Below are the code and all the weights of a small trained network. Each question names an input and a target symbol and asks about switching units off, where a switched-off unit gives its printed mean instead of its output.

import numpy as np


def w(rows, s, z=0):
    codes = np.array(rows[::2]) - 128.0
    scale = np.full(codes.shape[1], s)
    scale[-1] = z or s
    return codes * scale


def f(y):
    return np.maximum(y, 0)


def softmax(a):
    e = np.exp(a - a.max(-1, keepdims=True))
    return e / e.sum(-1, keepdims=True)


def log_softmax(a):
    a = a - a.max(-1, keepdims=True)
    return a - np.log(np.exp(a).sum(-1, keepdims=True))


def net(x, mask):
    ids = ['ΦΨΩαβδζηλμπτ'.index(c) for c in x.split()]
    T = len(ids)
    res = E[ids] + P[:T]
    u = 0
    for l in range(2):
        q, k, v = (res @ M[l].T for M in (Q, K, V))
        z = softmax(np.where(np.tri(T) > 0, q @ k.T / 2**0.5, -1e9)) @ v
        res = res + np.where(mask[u], z, O[l][:, -1]) @ O[l][:, :-1]
        u += 1
        y = f(res @ A[l][:, :-1].T + A[l][:, -1])
        res = res + np.where(mask[u : u + 4], y, B[l][:, -1]) @ B[l][:, :-1]
        u += 4
    return log_softmax(res[-1] @ U[:, :-1].T + U[:, -1])


Q, K, V, O, A, B = {}, {}, {}, {}, {}, {}
E = w([
[64,131,142,204,114,111,180,80,109,99,107],'Φ',
[114,177,160,119,99,122,112,92,95,81,253],'Ψ',
[115,118,117,100,99,149,171,74,87,189,95],'Ω',
[137,124,121,191,123,140,128,110,92,126,7],'α',
[67,73,116,143,145,167,109,112,97,142,41],'β',
[126,110,154,149,118,148,106,191,180,168,120],'δ',
[91,133,103,151,129,113,87,117,132,183,133],'ζ',
[155,160,115,126,118,82,171,36,213,165,117],'η',
[147,70,158,47,89,157,153,149,116,152,121],'λ',
[102,181,141,186,115,136,154,176,162,118,112],'μ',
[128,123,189,133,116,155,117,106,132,116,194],'π',
[143,122,143,220,130,142,64,95,184,71,26],'τ',
],0.022)
P = w([
[110,182,212,78,135,80,159,73,93,190,66],'0',
[143,110,201,189,45,163,114,41,143,150,137],'1',
[93,154,143,76,187,127,113,131,183,151,70],'2',
[144,112,164,168,71,156,129,89,135,129,143],'3',
[75,168,121,95,205,133,121,140,189,142,84],'4',
[139,102,137,152,81,151,139,105,132,106,148],'5',
[64,168,112,118,223,139,132,148,200,129,89],'6',
[136,89,121,139,87,144,154,116,133,98,157],'7',
[42,158,101,142,253,139,144,173,213,131,110],'8',
[125,69,122,127,86,147,165,134,121,82,180],'9',
],0.015)
Q[0] = w([
[13,130,137,178,156,151,158,56,95,134,151],'0.h1',
[232,2,88,203,16,128,79,115,76,67,191],'0.h1',
],0.0076)
K[0] = w([
[20,116,188,189,197,50,201,92,59,162,88],'0.h1',
[148,24,33,179,123,254,135,145,204,29,233],'0.h1',
],0.0066)
V[0] = w([
[110,78,109,84,25,3,36,59,89,187,100],'0.h1',
[50,104,79,171,196,139,49,158,23,132,155],'0.h1',
],0.0055)
O[0] = w([
[89,82,89,122,168,84,172,214,26,166,212,253],'0.h1',
[109,174,89,161,168,162,83,163,61,252,175,33],'0.h1',
],0.012,0.0046)
A[0] = w([
[237,79,45,234,108,103,106,74,100,70,119,242],'0.n1',
[140,144,81,124,162,2,143,114,99,118,41,193],'0.n2',
[87,160,219,76,156,164,107,140,188,175,80,123],'0.n3',
[197,170,175,88,114,133,154,64,76,199,149,7],'0.n4',
],0.0063,0.0019)
B[0] = w([
[152,139,159,75,185,136,167,97,103,216,218,240],'0.n1',
[144,111,219,140,113,171,111,222,133,75,143,254],'0.n2',
[140,217,178,92,132,64,40,99,207,170,105,172],'0.n3',
[2,142,100,30,103,102,138,55,106,66,156,153],'0.n4',
],0.0097,0.0055)
Q[1] = w([
[172,71,111,177,78,186,119,116,153,136,132],'1.h1',
[123,161,134,67,247,95,92,169,131,106,76],'1.h1',
],0.014)
K[1] = w([
[149,81,113,169,141,237,136,123,175,124,137],'1.h1',
[139,128,255,142,109,20,121,137,55,170,100],'1.h1',
],0.0091)
V[1] = w([
[180,96,134,20,207,90,75,100,213,254,203],'1.h1',
[219,31,206,199,199,143,45,163,122,98,57],'1.h1',
],0.0055)
O[1] = w([
[131,126,229,68,175,20,66,136,82,135,28,2],'1.h1',
[146,2,124,239,106,59,99,92,147,94,134,41],'1.h1',
],0.011,0.0046)
A[1] = w([
[140,186,125,93,214,6,132,152,99,102,112,2],'1.n1',
[152,75,152,166,146,67,118,83,163,115,94,154],'1.n2',
[95,255,152,146,192,163,135,73,92,221,106,133],'1.n3',
[32,158,164,104,123,160,181,98,145,150,136,164],'1.n4',
],0.0075,0.0074)
B[1] = w([
[169,47,100,219,161,254,141,120,130,131,37,164],'1.n1',
[141,174,16,172,56,9,76,154,25,149,110,170],'1.n2',
[161,101,112,152,55,11,242,31,126,141,172,215],'1.n3',
[154,149,140,110,181,213,14,190,160,80,91,249],'1.n4',
],0.0099,0.018)
U = w([
[170,192,93,163,91,223,89,156,150,166,119,108],'Φ',
[140,185,34,92,87,153,167,109,134,124,84,76],'Ψ',
[178,214,125,92,171,114,134,193,92,105,175,89],'Ω',
[126,99,140,196,61,161,145,25,198,155,163,118],'α',
[9,143,187,117,171,88,128,135,150,202,164,254],'β',
[81,68,83,138,142,202,55,54,113,159,66,108],'δ',
[254,115,131,155,182,183,156,163,47,182,167,130],'ζ',
[142,60,110,78,119,111,156,149,157,69,134,117],'η',
[136,110,224,115,220,118,53,143,142,110,159,194],'λ',
[63,191,151,133,81,107,114,148,185,149,90,156],'μ',
[178,85,111,118,191,129,129,60,198,93,80,117],'π',
[162,137,30,128,183,117,110,83,104,82,146,83],'τ',
],0.0068,0.0094)

Each question gives the input, a string of symbols that net reads in full, and the target symbol t.
The units are the heads (2 rows each of Q, K, V and O) and the neurons (one row each of A and B). Each row of codes is followed by its name. A weight is (code - 128) times the scale printed after its matrix; where a second scale follows, it is the last column's (O, A, B and U).
mask holds one flag per unit, layer by layer, with each layer's heads first. A switched-off unit (its flag False) gives its mean, the last column of its rows in O or B, instead of its output. The means were averaged over made-up inputs and are rounded, as every weight is.
A unit's drop is (log p(t) with every unit on - log p(t) with that unit switched off) / (log p(t) with every unit on - log p(t) with every unit switched off).
The circuit of an input: a set's keep is (log p(t) with only the set's units on - log p(t) with every unit switched off) / (log p(t) with every unit on - log p(t) with every unit switched off). Starting from all 10 units, units are removed one at a time, each time the one whose removal leaves the highest keep (on an exact tie, the one counted first), for as long as the keep stays at least 0.8.
circuit, biggest first: the units of the circuit, biggest drop first
unit that matters most: the unit with the biggest drop
k most important neurons: the k neurons with the biggest drops, biggest first
k most important neurons of layer l: the k neurons of layer l with the biggest drops, biggest first
input ζ ζ π Ω δ, target ζ: circuit, biggest first : (0.h1, 1.n1, 1.h1)
input δ Φ α ζ Φ, target δ: circuit, biggest first : (1.h1, 1.n1, 0.n3)
input μ α Ψ Φ ζ ζ, target β: 2 most important neurons of layer 1 : (1.n4, 1.n1)
input α π Ω, target α: 2 most important neurons : (0.n2, 0.n1)
input τ Φ Φ Φ Ψ, target τ: circuit, biggest first : (1.h1, 1.n2, 0.n2, 0.n3)
input η δ Φ τ, target τ: circuit, biggest first : (1.n2, 1.h1)
input Ψ Φ τ δ Φ Ψ ζ, target Ψ: unit that matters most : 1.n3
input Φ ζ π, target Φ: 2 most important neurons : (0.n1, 1.n3)
input τ ζ η Φ η Ω Φ ζ Φ Φ, target α: circuit, biggest first : (0.h1, 1.n3, 0.n1)
input η ζ ζ, target η: 2 most important neurons of layer 0 : (0.n2, 0.n1)
input λ π π Φ π β Φ, target λ: 3 most important neurons : (0.n2, 0.n4, 1.n3)
input Φ π δ Ω, target Ψ: circuit, biggest first : (1.h1, 0.n3, 0.n4)
input η Φ Φ π, target λ: 2 most important neurons of layer 0 : (0.n4, 0.n2)
input π ζ Φ Ω, target Ψ: circuit, biggest first : (1.n3, 1.h1, 0.n4)
input μ Φ Ψ π π Φ α, target μ: circuit, biggest first : (0.n3, 0.h1, 1.n2, 1.h1)
input Ω Φ ζ Φ π, target Ω: circuit, biggest first : (1.h1, 0.n4)
input Φ α ζ λ π π, target λ: circuit, biggest first : (1.h1)
input ζ δ Φ Φ ζ δ π Φ Ψ, target ζ: circuit, biggest first : (1.n1, 0.h1, 1.h1)
input δ Φ ζ μ α, target δ: 4 most important neurons : (1.n1, 0.n3, 1.n2, 1.n3)
input ζ λ Φ α Φ Φ Ψ Φ Φ, target ζ: circuit, biggest first : (0.h1, 1.n1, 1.h1)
input μ Φ ζ π α ζ Φ ζ λ, target μ: 2 most important neurons of layer 0 : (0.n3, 0.n1)
input Φ ζ π λ ζ δ ζ Φ η, target Φ: 3 most important neurons : (0.n2, 1.n3, 0.n1)
input η η ζ λ π δ α, target η: 2 most important neurons : (0.n2, 1.n4)
input η π Φ ζ Φ Φ η, target η: circuit, biggest first : (0.h1, 0.n2)
input δ Φ Φ η τ Φ δ Φ Ω, target δ: 2 most important neurons : (1.n1, 0.n3)
input π μ π, target π: 2 most important neurons of layer 0 : (0.n3, 0.n2)
input Φ δ Φ λ, target η: circuit, biggest first : (0.h1, 1.n4, 1.h1, 1.n3)
